Below is a small trained network, with its code and all its weights. Each question gives an input and a class and asks what happens when units are switched off, that is, made to give their printed mean instead of their output.

import numpy as np


def w(rows, s, z=0):
    codes = np.array(rows[::2]) - 128.0
    scale = np.full(codes.shape[1], s)
    scale[-1] = z or s
    return codes * scale


def norm(h):
    return h / np.sqrt((h * h).mean(-1, keepdims=True) + 1e-5)


def f(y):
    return y / 2 * (1 + np.tanh(0.7978845608 * (y + 0.044715 * y**3)))


def log_softmax(a):
    a = a - a.max(-1, keepdims=True)
    return a - np.log(np.exp(a).sum(-1, keepdims=True))


def net(x, mask):
    res = np.array(x, float).reshape(1, 8) / 4 @ E
    u = 0
    for l in range(3):
        y = f(norm(res) @ A[l][:, :-1].T + A[l][:, -1])
        res = res + np.where(mask[u : u + 5], y, B[l][:, -1]) @ B[l][:, :-1]
        u += 5
    return log_softmax(norm(res)[-1] @ U[:, :-1].T + U[:, -1])


A, B = {}, {}
E = w([
[124,170,98,149,148,88,183,198,143,157],'x0',
[84,200,56,158,248,51,129,28,84,195],'x1',
[106,114,106,235,126,188,88,73,133,135],'x2',
[179,140,83,164,136,145,160,104,86,142],'x3',
[178,87,79,84,171,88,174,45,201,70],'x4',
[101,155,120,150,115,122,58,135,146,160],'x5',
[143,172,182,138,160,126,130,39,103,164],'x6',
[77,122,99,179,144,176,143,119,89,110],'x7',
],0.013)
A[0] = w([
[128,67,65,137,120,174,134,95,141,62,35],'L0N1',
[194,130,152,184,92,138,181,165,246,115,2],'L0N2',
[171,76,203,117,95,202,162,75,167,42,105],'L0N3',
[80,136,205,207,100,191,3,82,140,153,32],'L0N4',
[177,125,94,199,130,165,190,106,38,163,77],'L0N5',
],0.028,0.0065)
B[0] = w([
[145,122,147,137,147,155,163,108,171,7,189],'L0N1',
[166,101,15,174,66,84,112,193,125,165,194],'L0N2',
[64,41,237,63,160,135,200,121,173,80,245],'L0N3',
[98,215,82,234,112,156,10,149,72,209,251],'L0N4',
[117,252,126,178,140,112,41,145,109,129,208],'L0N5',
],0.017,0.023)
A[1] = w([
[133,165,156,78,161,97,57,40,181,161,3],'L1N1',
[170,126,235,4,28,101,60,212,137,208,163],'L1N2',
[64,78,84,98,150,141,136,150,103,209,138],'L1N3',
[129,163,183,118,225,73,185,6,107,218,86],'L1N4',
[156,117,140,126,104,150,75,37,107,202,95],'L1N5',
],0.026,0.0024)
B[1] = w([
[110,162,132,123,145,84,181,130,145,90,206],'L1N1',
[165,126,227,127,123,184,4,115,243,62,253],'L1N2',
[105,188,93,98,149,163,107,121,139,25,191],'L1N3',
[164,155,148,116,159,77,147,68,123,131,227],'L1N4',
[104,178,86,147,148,119,173,193,103,62,208],'L1N5',
],0.017,0.013)
A[2] = w([
[126,97,85,73,143,197,151,109,110,209,17],'L2N1',
[161,73,134,75,92,188,137,101,61,219,38],'L2N2',
[173,94,118,95,121,217,152,87,95,254,102],'L2N3',
[164,103,137,94,111,178,119,93,100,203,4],'L2N4',
[171,80,114,102,139,164,161,88,103,213,22],'L2N5',
],0.048,0.0037)
B[2] = w([
[114,10,94,103,106,84,157,178,202,149,109],'L2N1',
[137,137,136,89,147,126,173,109,142,128,120],'L2N2',
[131,130,139,125,103,111,124,148,101,141,45],'L2N3',
[197,121,2,136,65,69,91,137,133,182,2],'L2N4',
[167,133,30,83,116,104,194,124,140,119,104],'L2N5',
],0.026,6.2e-05)
U = w([
[146,212,133,102,199,37,182,40,110,132,121],'0',
[235,88,27,97,49,96,118,159,140,203,31],'1',
[57,4,153,100,84,177,250,179,113,142,2],'2',
[136,75,210,71,122,140,123,123,220,64,241],'3',
[91,214,112,200,121,171,42,143,75,189,187],'4',
],0.011,0.0043)

Each question gives the input, the list of numbers given to net, and the class t.
The units are the neurons (one row each of A and B). Each row of codes is followed by its name. A weight is (code - 128) times the scale printed after its matrix; where a second scale follows, it is the last column's (A, B and U).
mask holds one flag per neuron, layer by layer. A switched-off neuron (its flag False) gives its mean, the last column of its row in B, instead of its output. The means were averaged over made-up inputs and are rounded, as every weight is.
A unit's drop is (log p(t) with every unit on - log p(t) with that unit switched off) / (log p(t) with every unit on - log p(t) with every unit switched off).
The circuit of an input: a set's keep is (log p(t) with only the set's units on - log p(t) with every unit switched off) / (log p(t) with every unit on - log p(t) with every unit switched off). Starting from the 12 units with the biggest drops (on a tie, the unit counted first), units are removed one at a time, each time the one whose removal leaves the highest keep (on an exact tie, the one counted first), for as long as the keep stays at least 0.8.
units of the circuit, in order: the units of the circuit, biggest drop first
most important unit: the unit with the biggest drop
top k neurons: the k neurons with the biggest drops, biggest first
top k neurons in layer l: the k neurons of layer l with the biggest drops, biggest first
drop of u: that unit's drop, to one decimal
input [-4,3,-1,8,6,8,1,3], class 0: units of the circuit, in order -> (L0N4; L1N2)
input [-3,-3,4,7,-5,-6,-5,-5], class 3: units of the circuit, in order -> (L0N3)
input [4,5,6,-7,8,2,-7,-1], class 3: top 4 neurons -> (L0N4; L0N5; L0N1; L1N4)
input [3,5,-4,0,-6,-3,0,-3], class 0: top 4 neurons -> (L0N2; L0N4; L0N3; L1N4)
input [-8,5,-8,-3,-1,-2,-5,-1], class 3: top 3 neurons -> (L0N4; L1N2; L0N1)
input [4,5,2,-3,5,-2,-6,1], class 3: top 4 neurons -> (L0N4; L0N1; L0N5; L1N4)
input [-3,5,8,7,2,-5,-3,-3], class 0: top 4 neurons -> (L0N4; L0N2; L1N1; L1N2)
input [5,6,4,8,1,-4,7,-3], class 0: top 2 neurons in layer 1 -> (L1N4; L1N1)
input [-7,-7,-2,2,-3,1,6,2], class 3: top 2 neurons in layer 0 -> (L0N3; L0N5)
input [-4,5,-1,7,-1,-5,0,-2], class 0: top 2 neurons in layer 0 -> (L0N4; L0N2)
input [2,4,-6,-6,4,-4,-1,-3], class 0: top 3 neurons -> (L0N2; L0N3; L1N4)
input [0,5,4,-1,5,3,-4,-4], class 0: top 4 neurons -> (L0N4; L0N2; L0N3; L1N2)
input [-6,-8,8,-8,0,-4,-1,6], class 2: top 2 neurons -> (L0N3; L1N2)
input [0,-2,-6,-5,-6,5,-4,-7], class 3: most important unit -> L0N4
input [6,4,5,-5,2,-5,6,6], class 0: top 3 neurons -> (L0N4; L0N2; L1N4)
input [5,1,-5,-1,-5,-4,1,-7], class 3: top 2 neurons -> (L0N4; L1N2)
input [8,2,-1,-3,-8,0,-3,1], class 3: top 4 neurons in layer 0 -> (L0N4; L0N1; L0N5; L0N2)
input [3,-1,-4,-2,-2,1,6,-8], class 3: top 2 neurons -> (L0N4; L1N2)
input [3,-2,-8,4,8,-3,-4,2], class 2: top 2 neurons in layer 0 -> (L0N5; L0N2)
input [-7,-4,-1,8,6,8,-4,8], class 3: most important unit -> L0N1
input [-1,3,-1,4,6,5,-6,5], class 3: top 2 neurons -> (L0N1; L0N4)
input [0,-3,-4,-2,7,0,4,7], class 2: top 2 neurons in layer 0 -> (L0N3; L0N5)
input [3,5,7,-4,6,-8,8,3], class 0: drop of L0N4 -> 0.5
input [8,-5,-6,8,5,6,0,7], class 1: drop of L0N2 -> 0.2
input [3,7,5,2,-1,-6,4,-7], class 0: drop of L0N4 -> 1.0
